Here is a tiny trained network, its code and every weight. The questions are about switching its units off for an input and a target symbol, where a switched-off unit gives its printed mean instead of its output.

import numpy as np


def w(rows, s, z=0):
    codes = np.array(rows[::2]) - 128.0
    scale = np.full(codes.shape[1], s)
    scale[-1] = z or s
    return codes * scale


def norm(h):
    return h / np.sqrt((h * h).mean(-1, keepdims=True) + 1e-5)


def f(y):
    return np.maximum(y, 0)


def softmax(a):
    e = np.exp(a - a.max(-1, keepdims=True))
    return e / e.sum(-1, keepdims=True)


def log_softmax(a):
    a = a - a.max(-1, keepdims=True)
    return a - np.log(np.exp(a).sum(-1, keepdims=True))


def net(x, mask):
    ids = ['αβδεζλμπτφψω'.index(c) for c in x.split()]
    T = len(ids)
    res = E[ids] + P[:T]
    r = norm(res)
    for j in range(2):
        rows = slice(2 * j, 2 * j + 2)
        q, k, v = (r @ M[0][rows].T for M in (Q, K, V))
        z = softmax(np.where(np.tri(T) > 0, q @ k.T / 2**0.5, -1e9)) @ v
        o = O[0][rows]
        res = res + np.where(mask[j], z, o[:, -1]) @ o[:, :-1]
    y = f(norm(res) @ A[0][:, :-1].T + A[0][:, -1])
    res = res + np.where(mask[2:14], y, B[0][:, -1]) @ B[0][:, :-1]
    return log_softmax(norm(res)[-1] @ U[:, :-1].T + U[:, -1])


Q, K, V, O, A, B = {}, {}, {}, {}, {}, {}
E = w([
[185,116,116,100,155,69,122,149,130],'α',
[170,117,128,147,42,122,142,108,127],'β',
[196,112,144,177,97,147,113,111,145],'δ',
[211,107,138,128,124,125,149,126,151],'ε',
[70,127,120,120,172,166,109,169,74],'ζ',
[90,145,154,117,133,86,75,167,136],'λ',
[179,86,83,138,122,135,144,149,149],'μ',
[172,126,109,137,115,96,171,126,148],'π',
[79,110,161,80,155,182,27,172,106],'τ',
[171,131,216,118,3,31,26,150,208],'φ',
[118,126,160,59,50,145,38,209,149],'ψ',
[136,131,69,178,107,120,152,134,151],'ω',
],0.02)
P = w([
[79,118,173,38,174,79,120,27,246],'0',
[254,134,217,118,61,85,66,104,124],'1',
[182,86,90,59,42,93,127,197,131],'2',
[127,70,28,81,97,70,145,177,134],'3',
[205,74,131,80,118,95,100,151,152],'4',
[181,76,76,84,127,78,113,156,138],'5',
[193,81,93,88,132,100,96,124,158],'6',
],0.0068)
Q[0] = w([
[2,236,251,218,140,195,103,172,12],'head 0',
[117,35,126,148,113,132,188,125,176],'head 0',
[26,176,131,113,211,248,14,158,61],'head 1',
[50,166,167,114,75,189,200,117,85],'head 1',
],0.0076)
K[0] = w([
[167,158,87,174,117,134,125,208,48],'head 0',
[88,85,128,106,136,113,233,56,134],'head 0',
[170,146,121,178,111,128,115,197,2],'head 1',
[179,68,84,161,124,136,131,161,64],'head 1',
],0.0085)
V[0] = w([
[199,73,62,97,20,148,153,127,91],'head 0',
[70,152,83,114,119,49,243,106,148],'head 0',
[130,49,1,153,117,190,106,194,147],'head 1',
[28,182,97,169,90,56,51,143,103],'head 1',
],0.0075)
O[0] = w([
[148,157,91,56,119,170,179,187,184,218],'head 0',
[161,248,140,181,179,148,91,156,40,215],'head 0',
[90,112,89,152,106,107,69,151,225,100],'head 1',
[198,138,72,72,110,127,108,76,135,7],'head 1',
],0.012,0.002)
A[0] = w([
[150,127,139,215,27,179,209,107,161,232],'neuron 0',
[188,134,113,160,146,127,136,85,53,154],'neuron 1',
[192,168,114,102,131,77,145,124,115,160],'neuron 2',
[10,168,216,96,79,88,27,187,201,252],'neuron 3',
[124,134,197,75,107,134,86,92,119,184],'neuron 4',
[123,77,124,235,103,87,127,99,89,124],'neuron 5',
[132,203,120,54,116,211,159,240,129,158],'neuron 6',
[2,100,164,110,197,198,21,41,72,179],'neuron 7',
[222,216,135,162,142,110,92,187,171,211],'neuron 8',
[83,70,151,71,84,98,112,129,231,218],'neuron 9',
[169,38,135,122,77,100,127,106,185,181],'neuron 10',
[30,170,182,148,171,156,148,205,114,168],'neuron 11',
],0.0091,0.0035)
B[0] = w([
[139,153,125,63,214,116,106,152,135,202],'neuron 0',
[63,99,122,152,117,153,161,156,138,193],'neuron 1',
[109,140,82,84,132,207,132,130,135,189],'neuron 2',
[90,27,62,186,9,100,142,208,141,248],'neuron 3',
[30,130,109,146,100,109,159,220,144,169],'neuron 4',
[84,113,170,82,161,101,165,110,169,169],'neuron 5',
[144,151,194,194,91,72,170,58,207,227],'neuron 6',
[189,149,102,188,49,138,131,184,203,152],'neuron 7',
[40,131,86,135,103,144,98,96,142,231],'neuron 8',
[165,221,107,228,109,94,112,128,44,243],'neuron 9',
[121,159,123,116,183,144,99,130,151,214],'neuron 10',
[254,41,188,97,92,163,49,103,100,173],'neuron 11',
],0.0098,0.011)
U = w([
[248,177,73,90,158,126,29,123,138,114],'α',
[133,171,119,146,236,50,136,238,121,92],'β',
[63,194,15,114,80,178,18,108,111,66],'δ',
[155,71,74,1,124,228,88,189,160,211],'ε',
[127,42,100,107,74,122,140,14,48,197],'ζ',
[159,172,192,212,127,162,113,129,42,103],'λ',
[41,37,149,70,172,80,67,87,216,161],'μ',
[3,87,136,105,171,178,183,237,122,4],'π',
[211,42,229,83,111,109,109,165,125,176],'τ',
[77,47,157,203,8,46,109,166,159,110],'φ',
[199,130,131,134,156,21,50,39,142,93],'ψ',
[157,169,159,112,97,129,206,87,229,109],'ω',
],0.0062,0.0021)

Each question gives the input, a string of symbols that net reads in full, and the target symbol t.
The units are the heads (2 rows each of Q, K, V and O) and the neurons (one row each of A and B). Each row of codes is followed by its name. A weight is (code - 128) times the scale printed after its matrix; where a second scale follows, it is the last column's (O, A, B and U).
mask holds one flag per unit, heads first, then neurons. A switched-off unit (its flag False) gives its mean, the last column of its rows in O or B, instead of its output. The means were averaged over made-up inputs and are rounded, as every weight is.
A unit's drop is (log p(t) with every unit on - log p(t) with that unit switched off) / (log p(t) with every unit on - log p(t) with every unit switched off).
The circuit of an input: a set's keep is (log p(t) with only the set's units on - log p(t) with every unit switched off) / (log p(t) with every unit on - log p(t) with every unit switched off). Starting from the 12 units with the biggest drops (on a tie, the unit counted first), units are removed one at a time, each time the one whose removal leaves the highest keep (on an exact tie, the one counted first), for as long as the keep stays at least 0.8.
circuit, biggest first: the units of the circuit, biggest drop first
unit that matters most: the unit with the biggest drop
top k neurons: the k neurons with the biggest drops, biggest first
which heads matter: for each layer, one digit per head in row order, 1 if its drop is at least 0.15 and else 0, layers parted by /
input β ω π φ τ π, target ω: circuit, biggest first : [head 0; neuron 6; neuron 3]
input φ λ β φ π, target ε: which heads matter : 01
input φ δ ζ α ω β μ, target ε: which heads matter : 01
input ζ φ μ μ ω φ μ, target μ: which heads matter : 10
input ζ π ω μ ω, target μ: which heads matter : 10
input λ α ω β β π, target ζ: which heads matter : 11
input β β ζ π μ, target ω: circuit, biggest first : [neuron 6; head 0; neuron 3]
input α μ μ φ α, target π: which heads matter : 01
input π λ ε, target λ: which heads matter : 11
input ζ δ π β φ β, target μ: which heads matter : 10
input α μ π, target π: which heads matter : 11
input λ μ ζ β μ, target ζ: which heads matter : 11
input λ λ μ, target ζ: unit that matters most : head 1
input π ζ β μ τ ψ μ, target λ: circuit, biggest first : [head 0; head 1]
input ζ ζ π β, target μ: circuit, biggest first : [head 0; neuron 5; neuron 9; neuron 3]
input ω β ω λ β ε α, target δ: unit that matters most : neuron 8
input ζ β μ μ, target μ: top 3 neurons : [neuron 5; neuron 9; neuron 3]
input τ μ ζ β ψ β β, target ψ: top 2 neurons : [neuron 3; neuron 9]
input π β λ β δ λ δ, target λ: circuit, biggest first : [head 1; neuron 3]
input φ β ζ β ω, target ε: unit that matters most : head 1
input τ ω β π ζ α, target ψ: circuit, biggest first : [head 0; neuron 3; neuron 9; head 1]
input τ β μ ε, target ψ: which heads matter : 10
input ζ λ δ ζ λ δ, target μ: circuit, biggest first : [head 0; neuron 9; neuron 5; neuron 3]
